Below is a small trained network, with its code and all its weights. Each question gives an input and a target symbol and asks what happens when units are switched off, that is, made to give their printed mean instead of their output.

import numpy as np


def w(rows, s, z=0):
    codes = np.array(rows[::2]) - 128.0
    scale = np.full(codes.shape[1], s)
    scale[-1] = z or s
    return codes * scale


def f(y):
    return np.maximum(y, 0)


def softmax(a):
    e = np.exp(a - a.max(-1, keepdims=True))
    return e / e.sum(-1, keepdims=True)


def log_softmax(a):
    a = a - a.max(-1, keepdims=True)
    return a - np.log(np.exp(a).sum(-1, keepdims=True))


def net(x, mask):
    ids = ['ΘΨΩαλτ'.index(c) for c in x.split()]
    T = len(ids)
    res = E[ids] + P[:T]
    r = res
    for j in range(3):
        rows = slice(4 * j, 4 * j + 4)
        q, k, v = (r @ M[0][rows].T for M in (Q, K, V))
        z = softmax(np.where(np.tri(T) > 0, q @ k.T / 4**0.5, -1e9)) @ v
        o = O[0][rows]
        res = res + np.where(mask[j], z, o[:, -1]) @ o[:, :-1]
    y = f(res @ A[0][:, :-1].T + A[0][:, -1])
    res = res + np.where(mask[3:7], y, B[0][:, -1]) @ B[0][:, :-1]
    return log_softmax(res[-1] @ U[:, :-1].T + U[:, -1])


Q, K, V, O, A, B = {}, {}, {}, {}, {}, {}
E = w([
[103,143,153,109],'Θ',
[126,127,145,132],'Ψ',
[110,69,154,109],'Ω',
[122,184,145,133],'α',
[105,97,140,9],'λ',
[15,154,151,230],'τ',
],0.016)
P = w([
[178,124,10,142],'0',
[156,135,197,155],'1',
[202,126,148,178],'2',
[169,129,143,149],'3',
[75,177,63,74],'4',
[85,199,133,101],'5',
],0.011)
Q[0] = w([
[57,151,66,77],'H0',
[137,151,109,80],'H0',
[185,103,1,81],'H0',
[57,126,93,194],'H0',
[151,119,166,196],'H1',
[81,129,92,136],'H1',
[102,91,96,154],'H1',
[58,96,137,168],'H1',
[133,127,146,120],'H2',
[130,129,143,111],'H2',
[127,117,138,127],'H2',
[94,118,84,124],'H2',
],0.031)
K[0] = w([
[147,134,249,134],'H0',
[120,107,171,91],'H0',
[9,159,209,1],'H0',
[103,168,170,247],'H0',
[105,149,26,153],'H1',
[85,127,210,156],'H1',
[50,114,162,128],'H1',
[51,180,145,151],'H1',
[134,120,107,121],'H2',
[139,128,119,112],'H2',
[143,114,116,126],'H2',
[113,112,189,121],'H2',
],0.024)
V[0] = w([
[88,120,92,178],'H0',
[133,18,128,141],'H0',
[37,157,125,71],'H0',
[175,253,128,145],'H0',
[156,120,122,162],'H1',
[136,125,114,110],'H1',
[157,137,134,179],'H1',
[91,122,135,89],'H1',
[158,145,89,101],'H2',
[70,184,113,118],'H2',
[127,135,137,84],'H2',
[56,147,187,94],'H2',
],0.016)
O[0] = w([
[138,88,208,93,253],'H0',
[27,160,139,67,97],'H0',
[116,16,120,156,151],'H0',
[254,139,117,190,156],'H0',
[104,179,115,126,136],'H1',
[102,105,140,118,93],'H1',
[136,209,82,133,167],'H1',
[147,68,164,132,116],'H1',
[103,121,82,146,104],'H2',
[127,17,125,123,205],'H2',
[106,141,156,151,75],'H2',
[129,96,239,136,123],'H2',
],0.014,0.0044)
A[0] = w([
[155,118,130,217,243],'N0',
[240,122,137,103,2],'N1',
[196,93,122,6,181],'N2',
[128,172,62,141,54],'N3',
],0.014,0.0058)
B[0] = w([
[15,137,36,133,250],'N0',
[178,6,161,64,231],'N1',
[160,208,89,228,196],'N2',
[161,148,213,101,198],'N3',
],0.013,0.014)
U = w([
[118,183,3,204,254],'Θ',
[93,83,186,133,118],'Ψ',
[174,195,93,102,191],'Ω',
[159,117,78,66,43],'α',
[99,157,104,51,43],'λ',
[194,126,132,170,112],'τ',
],0.0061,0.0044)

Each question gives the input, a string of symbols that net reads in full, and the target symbol t.
The units are the heads (4 rows each of Q, K, V and O) and the neurons (one row each of A and B). Each row of codes is followed by its name. A weight is (code - 128) times the scale printed after its matrix; where a second scale follows, it is the last column's (O, A, B and U).
mask holds one flag per unit, heads first, then neurons. A switched-off unit (its flag False) gives its mean, the last column of its rows in O or B, instead of its output. The means were averaged over made-up inputs and are rounded, as every weight is.
A unit's drop is (log p(t) with every unit on - log p(t) with that unit switched off) / (log p(t) with every unit on - log p(t) with every unit switched off).
The circuit of an input: a set's keep is (log p(t) with only the set's units on - log p(t) with every unit switched off) / (log p(t) with every unit on - log p(t) with every unit switched off). Starting from all 7 units, units are removed one at a time, each time the one whose removal leaves the highest keep (on an exact tie, the one counted first), for as long as the keep stays at least 0.8.
circuit, biggest first: the units of the circuit, biggest drop first
most important unit: the unit with the biggest drop
top k neurons: the k neurons with the biggest drops, biggest first
heads that matter: for each layer, one digit per head in row order, 1 if its drop is at least 0.15 and else 0, layers parted by /
input Θ Ω α λ λ Θ, target α: top 3 neurons => (N1; N0; N2)
input λ α Ψ Ψ Ω Ψ, target Ω: heads that matter => 100
input Θ τ Ω λ α, target τ: circuit, biggest first => (N2; H0; N0)
input τ Ψ τ τ Ω, target Ω: heads that matter => 110
input Θ Ψ Ψ λ τ α, target Ω: circuit, biggest first => (H0; N0)
input τ α α τ Θ λ, target Θ: heads that matter => 000
input Θ α Θ, target Θ: top 2 neurons => (N3; N0)
input Ω τ τ τ Θ, target τ: top 3 neurons => (N2; N0; N1)
input Ψ Ω λ Ω, target Ω: top 2 neurons => (N0; N1)
input τ λ Θ Θ α, target Ψ: heads that matter => 111
input τ λ τ τ τ τ, target Ψ: most important unit => H2
input α τ α Θ α, target τ: circuit, biggest first => (H2; N2; N0)
input Ψ α λ Θ, target Ω: heads that matter => 101
input Θ λ λ α τ λ, target Ψ: circuit, biggest first => (H1)
input τ λ Ω Ω, target τ: circuit, biggest first => (H0; N2; N0)
input Ω τ α Ψ Ψ, target τ: circuit, biggest first => (H2; N2; N0)
input Ψ τ α τ τ Ω, target α: circuit, biggest first => (N1; H0; N0)
input λ λ α α, target Ψ: heads that matter => 110
input α λ τ τ τ Ω, target τ: circuit, biggest first => (N2; H0; N0)
input Ω α Ω Θ, target λ: heads that matter => 100
input Ω Ω λ Ψ λ, target Ψ: heads that matter => 101
input α λ α, target α: heads that matter => 100
input Ψ Θ τ α Ψ λ, target Θ: circuit, biggest first => (N2)
input λ τ Ω τ τ, target Ψ: heads that matter => 101
input Ψ λ λ τ Ω, target Ψ: heads that matter => 111
input Ψ α α, target Ω: top 3 neurons => (N3; N0; N1)
